Here is a tiny trained network, its code and every weight. The questions are about switching its units off for an input and a target symbol, where a switched-off unit gives its printed mean instead of its output.

import numpy as np


def w(rows, s, z=0):
    codes = np.array(rows[::2]) - 128.0
    scale = np.full(codes.shape[1], s)
    scale[-1] = z or s
    return codes * scale


def norm(h):
    return h / np.sqrt((h * h).mean(-1, keepdims=True) + 1e-5)


def f(y):
    return np.maximum(y, 0)


def softmax(a):
    e = np.exp(a - a.max(-1, keepdims=True))
    return e / e.sum(-1, keepdims=True)


def log_softmax(a):
    a = a - a.max(-1, keepdims=True)
    return a - np.log(np.exp(a).sum(-1, keepdims=True))


def net(x, mask):
    ids = ['ΘΦαβγδεζηλμξπτψ'.index(c) for c in x.split()]
    T = len(ids)
    res = E[ids] + P[:T]
    u = 0
    for l in range(2):
        q, k, v = (norm(res) @ M[l].T for M in (Q, K, V))
        z = softmax(np.where(np.tri(T) > 0, q @ k.T / 3**0.5, -1e9)) @ v
        res = res + np.where(mask[u], z, O[l][:, -1]) @ O[l][:, :-1]
        u += 1
        y = f(norm(res) @ A[l][:, :-1].T + A[l][:, -1])
        res = res + np.where(mask[u : u + 8], y, B[l][:, -1]) @ B[l][:, :-1]
        u += 8
    return log_softmax(norm(res)[-1] @ U[:, :-1].T + U[:, -1])


Q, K, V, O, A, B = {}, {}, {}, {}, {}, {}
E = w([
[210,178,168,90,198,139,144,174,116],'Θ',
[76,138,89,102,177,189,133,192,145],'Φ',
[37,142,131,161,115,145,74,148,167],'α',
[91,164,111,161,131,74,59,96,101],'β',
[141,100,143,170,170,191,101,108,89],'γ',
[69,53,110,94,170,65,77,115,144],'δ',
[170,106,134,62,211,89,154,85,73],'ε',
[185,51,122,89,104,168,73,70,187],'ζ',
[146,151,80,86,186,66,121,198,151],'η',
[115,52,126,252,95,116,144,179,141],'λ',
[145,157,230,160,90,126,70,105,169],'μ',
[87,195,77,203,107,123,142,111,135],'ξ',
[72,103,185,137,127,112,192,104,80],'π',
[211,225,141,188,135,142,16,163,180],'τ',
[100,136,41,133,92,148,177,120,166],'ψ',
],0.02)
P = w([
[94,242,175,95,158,134,147,26,217],'0',
[86,180,148,105,189,162,129,52,240],'1',
[91,166,174,109,157,157,100,86,212],'2',
[94,137,127,157,126,167,71,129,193],'3',
[92,142,126,150,174,154,61,131,192],'4',
[111,111,121,165,122,174,47,140,195],'5',
[131,92,139,193,133,130,29,129,160],'6',
[135,49,41,204,117,225,27,198,167],'7',
[127,103,84,194,172,141,2,143,190],'8',
],0.0059)
Q[0] = w([
[127,113,183,118,75,130,174,78,24],'L0H0',
[156,144,90,65,169,85,106,137,153],'L0H0',
[74,95,72,244,101,222,95,93,251],'L0H0',
],0.026)
K[0] = w([
[65,152,162,70,121,118,173,74,97],'L0H0',
[189,122,116,95,170,119,95,132,145],'L0H0',
[95,66,71,254,61,119,113,182,160],'L0H0',
],0.03)
V[0] = w([
[141,54,99,193,107,43,223,121,161],'L0H0',
[52,46,242,184,132,131,143,215,165],'L0H0',
[168,43,139,254,150,161,216,139,251],'L0H0',
],0.0064)
O[0] = w([
[147,144,176,121,74,89,152,79,50,119],'L0H0',
[62,183,167,57,49,175,64,140,63,223],'L0H0',
[146,196,164,72,2,141,185,147,20,254],'L0H0',
],0.0059,0.0045)
A[0] = w([
[192,48,91,54,70,146,116,79,179,108],'L0N0',
[132,147,123,254,145,102,160,142,100,2],'L0N1',
[132,86,123,135,180,77,118,103,138,56],'L0N2',
[162,114,89,207,120,160,40,124,75,86],'L0N3',
[181,103,202,142,100,187,92,97,179,152],'L0N4',
[183,129,146,123,243,242,135,109,67,164],'L0N5',
[135,81,170,138,80,116,155,125,44,135],'L0N6',
[238,179,172,85,157,133,106,209,203,119],'L0N7',
],0.023,0.0032)
B[0] = w([
[136,3,16,83,146,126,107,62,199,192],'L0N0',
[99,196,115,129,167,190,144,44,210,194],'L0N1',
[92,120,193,117,145,32,117,101,110,186],'L0N2',
[118,180,141,103,166,187,35,73,144,251],'L0N3',
[118,157,204,158,69,151,89,114,206,199],'L0N4',
[187,75,192,199,152,234,154,82,87,185],'L0N5',
[98,200,196,86,125,92,207,133,36,187],'L0N6',
[236,116,113,167,136,72,151,230,158,177],'L0N7',
],0.02,0.016)
Q[1] = w([
[201,108,93,242,228,129,124,235,112],'L1H0',
[158,101,116,124,254,34,130,22,84],'L1H0',
[128,71,105,52,105,139,220,143,135],'L1H0',
],0.031)
K[1] = w([
[136,108,137,212,151,117,152,255,135],'L1H0',
[117,130,193,131,132,73,183,138,211],'L1H0',
[112,78,105,96,79,152,181,133,111],'L1H0',
],0.044)
V[1] = w([
[148,114,206,58,72,138,174,82,179],'L1H0',
[126,87,179,49,150,148,177,149,204],'L1H0',
[74,111,126,251,142,84,191,134,158],'L1H0',
],0.022)
O[1] = w([
[161,90,123,42,161,133,2,146,149,253],'L1H0',
[170,106,122,56,98,160,91,168,83,148],'L1H0',
[141,157,115,159,59,221,135,158,120,19],'L1H0',
],0.0095,0.0067)
A[1] = w([
[113,136,148,145,88,99,251,65,43,65],'L1N0',
[247,75,112,162,150,80,143,96,43,2],'L1N1',
[161,131,6,53,104,149,157,140,96,86],'L1N2',
[91,77,68,47,60,77,143,72,88,135],'L1N3',
[45,75,132,103,84,156,93,142,137,134],'L1N4',
[197,117,67,221,200,222,87,198,89,93],'L1N5',
[123,167,121,80,106,207,103,174,166,136],'L1N6',
[206,132,24,127,138,93,119,158,169,62],'L1N7',
],0.023,0.0058)
B[1] = w([
[61,191,121,95,8,156,177,151,119,220],'L1N0',
[106,52,72,244,87,56,108,68,121,176],'L1N1',
[122,148,117,198,198,103,145,47,106,151],'L1N2',
[207,157,190,126,125,148,153,173,61,209],'L1N3',
[129,153,119,80,164,155,62,132,70,204],'L1N4',
[23,145,156,2,190,139,143,173,135,216],'L1N5',
[115,106,84,198,100,143,106,148,90,248],'L1N6',
[127,221,56,66,116,144,145,95,94,179],'L1N7',
],0.024,0.011)
U = w([
[183,119,145,197,188,124,182,177,145,194],'Θ',
[30,80,103,64,180,144,171,162,144,87],'Φ',
[94,105,55,167,114,172,52,177,72,107],'α',
[72,157,161,92,182,40,113,57,174,139],'β',
[157,72,233,149,135,253,156,89,125,36],'γ',
[217,99,204,50,152,106,100,137,66,43],'δ',
[101,42,137,192,98,97,152,65,103,152],'ε',
[182,72,87,47,74,144,133,99,188,252],'ζ',
[137,162,43,154,133,38,155,159,146,181],'η',
[123,87,141,144,81,112,163,104,112,136],'λ',
[181,154,204,189,55,89,95,175,205,115],'μ',
[91,166,33,206,126,215,202,89,175,109],'ξ',
[102,161,147,105,20,124,202,117,126,208],'π',
[185,213,119,86,180,149,131,221,208,8],'τ',
[192,174,55,123,185,130,198,81,53,84],'ψ',
],0.0066,0.0032)

Each question gives the input, a string of symbols that net reads in full, and the target symbol t.
The units are the heads (3 rows each of Q, K, V and O) and the neurons (one row each of A and B). Each row of codes is followed by its name. A weight is (code - 128) times the scale printed after its matrix; where a second scale follows, it is the last column's (O, A, B and U).
mask holds one flag per unit, layer by layer, with each layer's heads first. A switched-off unit (its flag False) gives its mean, the last column of its rows in O or B, instead of its output. The means were averaged over made-up inputs and are rounded, as every weight is.
A unit's drop is (log p(t) with every unit on - log p(t) with that unit switched off) / (log p(t) with every unit on - log p(t) with every unit switched off).
The circuit of an input: a set's keep is (log p(t) with only the set's units on - log p(t) with every unit switched off) / (log p(t) with every unit on - log p(t) with every unit switched off). Starting from the 12 units with the biggest drops (on a tie, the unit counted first), units are removed one at a time, each time the one whose removal leaves the highest keep (on an exact tie, the one counted first), for as long as the keep stays at least 0.8.
circuit, biggest first: the units of the circuit, biggest drop first
top k neurons: the k neurons with the biggest drops, biggest first
top k neurons in layer l: the k neurons of layer l with the biggest drops, biggest first
drop of u: that unit's drop, to one decimal
input ξ β β η π, target π: circuit, biggest first -> L1N0, L0N6
input ξ β Φ λ α β β, target π: circuit, biggest first -> L0H0, L0N6, L1N0
input η α Φ α τ, target τ: circuit, biggest first -> L0N7, L1N5
input β ζ ζ β ζ Φ α, target α: top 2 neurons -> L0N2, L1N6
input ε β Φ β γ β ξ, target ξ: top neuron -> L0N1
input ξ η β λ α ψ, target π: circuit, biggest first -> L0H0, L0N3
input ξ ξ λ, target π: circuit, biggest first -> L0H0, L0N6, L1N0
input μ λ ξ ζ, target δ: top 3 neurons -> L1N3, L0N6, L0N0
input β γ Φ ε α α α, target α: top 2 neurons in layer 1 -> L1N6, L1N5
input β τ β α λ, target π: circuit, biggest first -> L0H0, L1N0, L0N6
input ζ ξ β μ γ ε ε, target ε: circuit, biggest first -> L1N1, L0N3
input β β π γ, target γ: top 2 neurons -> L0N5, L0N4
input β α ξ β ξ γ λ Φ, target π: top 2 neurons -> L0N6, L1N0
input α λ β ζ, target δ: top 2 neurons in layer 0 -> L0N0, L0N6
input α λ π α α, target π: top 2 neurons in layer 0 -> L0N6, L0N0
input μ ζ β λ δ α α δ, target π: top 3 neurons -> L0N6, L1N0, L0N7
input λ β μ, target π: top 2 neurons in layer 0 -> L0N6, L0N3
input ξ π β Θ ε β α η, target η: top 2 neurons -> L1N1, L0N7
input α ε λ β, target π: top 2 neurons -> L1N0, L0N6
input β β β β ξ λ γ, target π: drop of L0N6 -> 0.8
input β Φ η α β λ ξ, target π: drop of L0N3 -> 0.0
input β β ε ζ λ η ζ ζ Φ, target δ: drop of L1H0 -> 1.2
input ζ β β β λ ψ β Φ, target π: top neuron in layer 0 -> L0N7
